Here is a tiny trained network, its code and every weight. The questions are about switching its units off for an input and a class, where a switched-off unit gives its printed mean instead of its output.

import numpy as np


def w(rows, s, z=0):
    codes = np.array(rows[::2]) - 128.0
    scale = np.full(codes.shape[1], s)
    scale[-1] = z or s
    return codes * scale


def f(y):
    return y / 2 * (1 + np.tanh(0.7978845608 * (y + 0.044715 * y**3)))


def log_softmax(a):
    a = a - a.max(-1, keepdims=True)
    return a - np.log(np.exp(a).sum(-1, keepdims=True))


def net(x, mask):
    res = np.array(x, float).reshape(1, 6) / 4 @ E
    y = f(res @ A[0][:, :-1].T + A[0][:, -1])
    res = res + np.where(mask, y, B[0][:, -1]) @ B[0][:, :-1]
    return log_softmax(res[-1] @ U[:, :-1].T + U[:, -1])


A, B = {}, {}
E = w([
[127,128,133,127,127,126,126],'x0',
[251,46,147,133,111,133,174],'x1',
[131,133,110,127,133,135,141],'x2',
[125,175,239,166,180,173,188],'x3',
[170,128,128,42,231,133,66],'x4',
[138,131,114,148,140,122,123],'x5',
],0.014)
A[0] = w([
[99,152,86,98,108,110,94,147],'neuron 0',
[144,158,192,118,222,173,141,3],'neuron 1',
[132,174,195,196,108,144,209,91],'neuron 2',
[86,183,125,149,137,125,147,193],'neuron 3',
[104,164,124,97,181,118,72,137],'neuron 4',
[84,152,132,130,140,109,128,236],'neuron 5',
[74,179,143,166,136,138,152,188],'neuron 6',
[181,77,178,156,121,153,185,94],'neuron 7',
[150,89,176,177,85,122,174,142],'neuron 8',
[109,110,53,130,18,79,144,215],'neuron 9',
[123,165,156,183,96,157,162,79],'neuron 10',
[99,99,84,182,6,107,128,236],'neuron 11',
[193,52,99,89,107,117,130,112],'neuron 12',
[91,151,143,159,152,131,135,159],'neuron 13',
[64,175,103,103,145,108,96,250],'neuron 14',
[164,158,163,97,214,151,118,67],'neuron 15',
[184,71,119,105,143,105,119,116],'neuron 16',
[125,114,68,44,161,104,59,198],'neuron 17',
[218,33,153,142,121,122,197,180],'neuron 18',
[87,175,149,167,129,139,120,169],'neuron 19',
[159,116,114,146,126,155,82,117],'neuron 20',
[157,180,178,106,205,149,153,37],'neuron 21',
[135,110,141,114,115,109,138,100],'neuron 22',
],0.012,0.0054)
B[0] = w([
[94,116,69,139,114,151,69,185],'neuron 0',
[197,202,130,152,11,148,95,200],'neuron 1',
[81,11,94,163,228,159,105,212],'neuron 2',
[48,103,149,132,98,71,198,183],'neuron 3',
[84,122,52,138,122,184,61,201],'neuron 4',
[3,122,152,217,104,108,168,180],'neuron 5',
[66,89,131,142,113,55,175,194],'neuron 6',
[136,74,99,149,166,210,34,206],'neuron 7',
[117,65,101,157,171,224,74,198],'neuron 8',
[194,208,152,148,50,163,85,234],'neuron 9',
[73,47,156,89,207,119,136,174],'neuron 10',
[200,195,146,213,19,186,135,242],'neuron 11',
[209,120,190,20,208,86,189,208],'neuron 12',
[80,113,155,148,92,69,187,166],'neuron 13',
[6,128,83,195,113,143,83,223],'neuron 14',
[189,222,141,115,50,117,104,199],'neuron 15',
[190,99,199,35,185,102,165,189],'neuron 16',
[40,111,8,83,211,106,57,239],'neuron 17',
[174,115,147,88,194,201,42,253],'neuron 18',
[17,111,178,148,118,32,203,182],'neuron 19',
[129,128,130,93,138,108,120,143],'neuron 20',
[177,203,123,173,40,166,93,192],'neuron 21',
[157,104,120,115,130,133,116,134],'neuron 22',
],0.0077,0.018)
U = w([
[101,223,92,183,2,103,146,246],'0',
[78,55,49,145,190,176,80,171],'1',
[242,153,176,135,69,179,124,159],'2',
[167,103,114,28,200,27,150,4],'3',
[83,45,178,170,133,68,238,12],'4',
],0.0089,0.002)

Each question gives the input, the list of numbers given to net, and the class t.
The units are the neurons (one row each of A and B). Each row of codes is followed by its name. A weight is (code - 128) times the scale printed after its matrix; where a second scale follows, it is the last column's (A, B and U).
mask holds one flag per neuron, in row order. A switched-off neuron (its flag False) gives its mean, the last column of its row in B, instead of its output. The means were averaged over made-up inputs and are rounded, as every weight is.
A unit's drop is (log p(t) with every unit on - log p(t) with that unit switched off) / (log p(t) with every unit on - log p(t) with every unit switched off).
The circuit of an input: a set's keep is (log p(t) with only the set's units on - log p(t) with every unit switched off) / (log p(t) with every unit on - log p(t) with every unit switched off). Starting from the 12 units with the biggest drops (on a tie, the unit counted first), units are removed one at a time, each time the one whose removal leaves the highest keep (on an exact tie, the one counted first), for as long as the keep stays at least 0.8.
units of the circuit, in order: the units of the circuit, biggest drop first
top k neurons: the k neurons with the biggest drops, biggest first
drop of u: that unit's drop, to one decimal
input [-6,4,-8,1,-8,1], class 1: units of the circuit, in order	[neuron 2]
input [-2,6,5,1,-8,3], class 1: top 2 neurons	[neuron 2; neuron 8]
input [6,2,-7,0,-6,1], class 2: units of the circuit, in order	[neuron 17; neuron 14]
input [-7,-5,-4,2,1,-5], class 0: top 2 neurons	[neuron 2; neuron 12]
input [-8,-1,3,7,1,5], class 0: top 2 neurons	[neuron 1; neuron 21]
input [-8,-4,-3,1,5,-6], class 0: top 2 neurons	[neuron 2; neuron 18]
input [7,-4,4,5,1,8], class 0: top 2 neurons	[neuron 1; neuron 21]
input [4,-2,-6,-3,0,7], class 0: top 2 neurons	[neuron 2; neuron 18]
input [-3,6,0,-8,-1,8], class 2: drop of neuron 11	0.2
input [6,1,5,-1,-2,7], class 2: drop of neuron 17	0.1
input [1,4,3,-1,0,-3], class 2: drop of neuron 17	0.5
input [-3,8,-2,-4,5,6], class 3: drop of neuron 18	0.0
